Each row is followed by its group and then its class within the group.
[ -8.9  -0.1  -1.3  -7.1   2.3  -3.1   1.3   6.8   2.6  -0.8   5.6   7.3
   4.0  26.8  -7.6  -0.9  -5.9  -0.7   2.6  -3.5 -14.8  16.0   1.4   3.4
   4.0   3.6   1.9   1.0   2.3  -1.8 -11.9   7.1  -7.6  -8.3 -20.7   0.0
 -26.5 -12.5 -12.5   1.0   4.5   3.0   5.7 -10.1   3.3  -4.4  11.1  -2.0
  23.8   1.0   1.0  15.5  -1.7  17.5] -> (45).D
[ -1.7   6.7  -3.4 -19.9   6.7  12.7   7.7   9.9   3.5  -8.7  -2.3  -4.6
  -3.1  16.3  -0.1  -2.5   3.1   3.4   7.7  -0.2  -5.1  -0.1  -2.1  14.2
   6.0   6.9   8.0   0.9   3.4  -5.3  -7.2  10.2  -2.0   0.6  -7.3   8.9
 -38.1  13.6 -16.5   1.8  -6.0   3.2  -1.2  -4.0   9.6  -2.4   0.2  -1.0
  20.6  11.6   3.6   9.9   1.9  29.1] -> (45).D
[ -7.5  -4.7   5.9  -0.7 -16.2   8.8   3.9   8.9   1.8   9.9   3.5 -11.2
   7.4  -0.3  -7.4 -14.2  16.6   1.6   0.7  -7.9  66.3   7.2  -7.5   7.1
  -1.2  41.8 -31.6  25.6 -13.0  13.6   1.9  -9.7 -11.1  -4.2 -12.6   1.3
 -35.7  -5.9 -43.2   6.5  18.8 -20.9 -13.2  -5.0 -66.3  16.2  -2.1  -8.3
  23.2  22.2  10.8  12.8  -0.6  11.1] -> (49).J
[-16.3  22.1  -4.8 -19.8  10.8   9.3   3.0  15.2  18.9 -12.7   0.3   7.2
   2.9   4.2  -2.7  -6.7   3.6  -3.7  -9.1   1.9   0.6  30.3  -0.3  16.0
   9.8  21.2  -5.6  23.5   3.6  -4.9 -12.3  14.9  -6.3 -20.3  -7.7  -2.0
 -47.3 -20.6 -15.0  -9.4   5.1  11.4  10.3  19.3   6.5   6.6   3.0  -3.7
  41.9   1.1   2.0  24.2 -10.0  33.5] -> (49).Z
[-11.9   7.6  -4.5 -17.1  -7.0  16.2  -1.1  21.1  12.0  -3.8   5.0   3.8
  -2.4   7.1  -6.0  -4.7  11.5   1.2  -2.4  -3.8  -6.7  20.2   1.1   5.4
  10.0   7.5  -5.1  16.2   5.2   8.3  -4.6   6.8  -2.3 -24.5  -4.1  -2.0
 -40.5   0.6 -11.6  -4.3   3.1  10.9   7.7  15.7   3.1  -1.9   3.6  -3.1
  38.0  -2.0   1.2  17.2  -4.1  24.1] -> (49).Z
[-10.9   9.7  -2.6 -17.4   4.0  14.8  -5.6   5.1   7.1  -6.0  -1.2  14.5
  -3.8  10.6   0.0   0.4  -7.9  -4.3  -5.7  -9.2 -32.7  21.5  -3.9  -3.0
   9.0   0.4  -4.5  10.9   1.4  -7.4  -2.1   8.9   4.0 -11.1  -0.8  -4.2
 -29.9   1.6  10.0 -12.0  10.3   7.8   5.3  11.0  24.0  -0.5  -1.4   1.9
  35.2 -15.9  -3.4  16.9 -15.0  29.8] -> (49).Z
[ -6.2   7.1  -2.8 -18.5  -2.7  13.5  -8.9  11.1   8.0  -5.6  -0.2  14.0
   4.1   3.3  -3.9  -5.7  -8.7 -15.4  -0.8  -6.4 -18.8  20.8   4.9   3.6
   1.1   7.1  -9.0  18.0   2.6 -10.0 -12.2  11.3 -10.0 -16.3  -6.2   8.0
 -40.6   0.6 -16.7  -7.2   0.4   5.4  11.4  -1.4   8.9   9.0   4.6  -4.7
  47.0   6.6   3.6  24.1  -7.3  34.5] -> (49).J
[ -0.3   2.8   1.8  -3.4  -2.0   9.7  11.2   7.5   5.4   0.2   1.8  -6.2
   7.4  14.0  -6.1  -6.2   2.0   0.9   5.5  -3.9  -1.6   9.0  -7.2   7.9
  17.7  11.3  -4.1  -0.3   3.0   4.4  -1.6   2.4 -15.8  -6.6 -14.7 -10.1
 -21.7 -42.4 -20.8   9.7   7.7   2.3   0.9  -1.0 -11.0   3.8   1.3  -3.5
  16.0  14.7   2.5   6.8  -5.7  20.6] -> (45).D
[ -4.3   1.7  -8.1 -15.1  -2.1   9.3  -5.6  11.6   5.4  -6.6   2.4   9.6
  -3.6   5.5  -6.8  -3.7  -1.8  -8.9   1.4  -5.8  -2.8  11.0   3.2   3.9
   1.9  10.4  -7.0  15.1   0.8  -5.5  -3.3  -0.3  -5.0  -9.3 -11.4   0.6
 -40.1   7.7 -13.4  -3.1  -0.5   6.1   4.1   5.0  -2.2  12.3  -2.8   2.0
  31.3   3.8   3.2  11.1 -12.8  18.8] -> (49).J
[  1.2   8.8  -2.7 -14.3   7.5   2.2  -2.9   3.1  10.1 -15.0   5.9   4.2
  -0.2  17.9  -3.1   1.2  -3.8  -4.4  -2.8  -3.3 -25.8  12.9  -6.7   7.8
  13.5  -2.3   0.6  -5.9   4.5  -5.7 -12.0   8.9  -6.3  -8.4 -11.4  -9.5
 -16.4  -6.7 -10.9   5.0  -3.3  10.5   3.1 -10.8  13.4  -3.9  -0.2  -5.2
  19.7   6.5   2.6   9.4  -3.7  20.5] -> (45).D
[-10.6  11.4   0.4 -21.3  -0.5  17.1  -3.8   5.9  10.7  -5.9  -3.0  11.2
   3.5   3.4   0.5  -4.3   4.6  -1.3   3.0  -8.5 -10.0  25.1   0.3   2.1
   1.1   8.3  -2.9  22.6   6.1 -14.1  -8.4   3.5 -49.3 -17.0 -11.8   1.0
 -42.9  -3.3 -14.8   0.8   2.3  11.5  -1.8  10.9  -3.6   1.7  -4.8  -1.4
  37.2  10.8   1.1  14.5  -7.6  31.8] -> (49).Z
